Here is a tiny trained network, its code and every weight. The questions are about switching its units off for an input and a target symbol, where a switched-off unit gives its printed mean instead of its output.

import numpy as np


def w(rows, s, z=0):
    codes = np.array(rows[::2]) - 128.0
    scale = np.full(codes.shape[1], s)
    scale[-1] = z or s
    return codes * scale


def norm(h):
    return h / np.sqrt((h * h).mean(-1, keepdims=True) + 1e-5)


def f(y):
    return y / 2 * (1 + np.tanh(0.7978845608 * (y + 0.044715 * y**3)))


def softmax(a):
    e = np.exp(a - a.max(-1, keepdims=True))
    return e / e.sum(-1, keepdims=True)


def log_softmax(a):
    a = a - a.max(-1, keepdims=True)
    return a - np.log(np.exp(a).sum(-1, keepdims=True))


def net(x, mask):
    ids = ['αβγδεζηθμξπφψω'.index(c) for c in x.split()]
    T = len(ids)
    res = E[ids] + P[:T]
    u = 0
    for l in range(2):
        q, k, v = (norm(res) @ M[l].T for M in (Q, K, V))
        z = softmax(np.where(np.tri(T) > 0, q @ k.T / 2**0.5, -1e9)) @ v
        res = res + np.where(mask[u], z, O[l][:, -1]) @ O[l][:, :-1]
        u += 1
        y = f(norm(res) @ A[l][:, :-1].T + A[l][:, -1])
        res = res + np.where(mask[u : u + 4], y, B[l][:, -1]) @ B[l][:, :-1]
        u += 4
    return log_softmax(norm(res)[-1] @ U[:, :-1].T + U[:, -1])


Q, K, V, O, A, B = {}, {}, {}, {}, {}, {}
E = w([
[111,204,160],'α',
[175,74,78],'β',
[65,175,126],'γ',
[105,58,90],'δ',
[187,66,158],'ε',
[86,180,151],'ζ',
[85,84,94],'η',
[54,187,108],'θ',
[117,73,47],'μ',
[59,47,160],'ξ',
[140,253,181],'π',
[173,42,182],'φ',
[31,164,134],'ψ',
[75,208,149],'ω',
],0.016)
P = w([
[145,255,88],'0',
[51,8,255],'1',
[81,119,206],'2',
[72,72,181],'3',
[70,112,150],'4',
[91,116,155],'5',
[128,117,181],'6',
[102,102,106],'7',
[165,57,181],'8',
[105,137,147],'9',
[140,69,178],'10',
[124,103,75],'11',
[104,66,157],'12',
[74,94,105],'13',
],0.0096)
Q[0] = w([
[129,80,4],'0.h1',
[28,3,118],'0.h1',
],0.0025)
K[0] = w([
[95,88,192],'0.h1',
[187,254,187],'0.h1',
],0.0043)
V[0] = w([
[19,174,104],'0.h1',
[255,173,76],'0.h1',
],0.021)
O[0] = w([
[183,40,127,220],'0.h1',
[39,163,7,5],'0.h1',
],0.02,0.017)
A[0] = w([
[216,194,155,96],'0.n1',
[254,124,126,86],'0.n2',
[44,40,188,252],'0.n3',
[144,49,82,86],'0.n4',
],0.025,0.004)
B[0] = w([
[35,113,92,178],'0.n1',
[33,157,172,253],'0.n2',
[43,185,75,223],'0.n3',
[182,236,249,158],'0.n4',
],0.018,0.021)
Q[1] = w([
[251,31,119],'1.h1',
[191,128,30],'1.h1',
],0.027)
K[1] = w([
[3,125,204],'1.h1',
[91,37,187],'1.h1',
],0.026)
V[1] = w([
[236,211,108],'1.h1',
[125,253,173],'1.h1',
],0.048)
O[1] = w([
[212,248,186,151],'1.h1',
[113,128,253,254],'1.h1',
],0.034,0.047)
A[1] = w([
[169,81,195,24],'1.n1',
[3,98,133,21],'1.n2',
[86,4,116,248],'1.n3',
[74,173,201,233],'1.n4',
],0.031,0.0017)
B[1] = w([
[87,131,87,196],'1.n1',
[80,91,40,182],'1.n2',
[252,133,119,168],'1.n3',
[75,137,67,251],'1.n4',
],0.036,0.033)
U = w([
[189,166,147,158],'α',
[80,183,27,139],'β',
[117,114,178,96],'γ',
[166,148,156,132],'δ',
[45,161,80,81],'ε',
[130,123,170,98],'ζ',
[126,110,182,102],'η',
[129,104,199,129],'θ',
[130,211,114,153],'μ',
[205,80,124,254],'ξ',
[76,254,71,152],'π',
[34,145,122,49],'φ',
[53,17,193,139],'ψ',
[132,118,172,102],'ω',
],0.0095,0.0079)

Each question gives the input, a string of symbols that net reads in full, and the target symbol t.
The units are the heads (2 rows each of Q, K, V and O) and the neurons (one row each of A and B). Each row of codes is followed by its name. A weight is (code - 128) times the scale printed after its matrix; where a second scale follows, it is the last column's (O, A, B and U).
mask holds one flag per unit, layer by layer, with each layer's heads first. A switched-off unit (its flag False) gives its mean, the last column of its rows in O or B, instead of its output. The means were averaged over made-up inputs and are rounded, as every weight is.
A unit's drop is (log p(t) with every unit on - log p(t) with that unit switched off) / (log p(t) with every unit on - log p(t) with every unit switched off).
The circuit of an input: a set's keep is (log p(t) with only the set's units on - log p(t) with every unit switched off) / (log p(t) with every unit on - log p(t) with every unit switched off). Starting from all 10 units, units are removed one at a time, each time the one whose removal leaves the highest keep (on an exact tie, the one counted first), for as long as the keep stays at least 0.8.
units of the circuit, in order: the units of the circuit, biggest drop first
top k neurons: the k neurons with the biggest drops, biggest first
top k neurons in layer l: the k neurons of layer l with the biggest drops, biggest first
drop of u: that unit's drop, to one decimal
input ξ ψ ζ, target ξ: units of the circuit, in order -> (1.h1 1.n3 0.h1)
input ψ ψ ω, target ψ: units of the circuit, in order -> (0.n4 1.h1 0.h1)
input ξ β β ψ α β μ φ, target ξ: top 3 neurons in layer 1 -> (1.n3 1.n4 1.n1)
input ξ ψ ψ ε, target ξ: top 2 neurons in layer 1 -> (1.n3 1.n4)
input π α ε ω δ, target π: top 2 neurons -> (0.n2 0.n1)
input ψ ψ π, target ψ: top 2 neurons -> (0.n4 1.n3)
input ξ β α β δ β π ξ γ η π θ, target ξ: units of the circuit, in order -> (1.h1 1.n3 0.h1 1.n4)
input ξ ψ η π ψ π ω ψ ω θ δ, target ξ: units of the circuit, in order -> (1.h1 1.n3 0.h1)
input ψ ξ ξ π ψ ψ ψ ψ ω, target ψ: units of the circuit, in order -> (1.h1)
input ξ ψ ψ μ π ξ ψ, target ξ: units of the circuit, in order -> (1.h1 1.n3 0.h1 0.n4)
input ξ δ π β β, target ξ: top 3 neurons -> (1.n3 1.n4 1.n1)
input π ζ ε π, target π: top 2 neurons in layer 0 -> (0.n2 0.n1)
input ξ φ ψ ψ, target ξ: top 3 neurons -> (1.n3 1.n4 0.n4)
input ψ ξ ψ π ε θ ψ ψ ψ θ, target ψ: top neuron in layer 0 -> (0.n4)
input ψ α ψ π ψ γ ω ζ, target ψ: top 2 neurons in layer 0 -> (0.n4 0.n1)
input π ε ω, target π: drop of 1.h1 -> 0.6
input ξ θ ψ ψ β ξ ξ ξ, target ξ: drop of 0.h1 -> 0.3
input ξ ε ψ β, target ξ: drop of 0.h1 -> 0.3
input ξ ψ φ δ γ ψ ξ π, target ξ: drop of 0.n4 -> 0.2
input ξ ψ μ π, target ξ: top 3 neurons -> (1.n3 1.n4 0.n4)
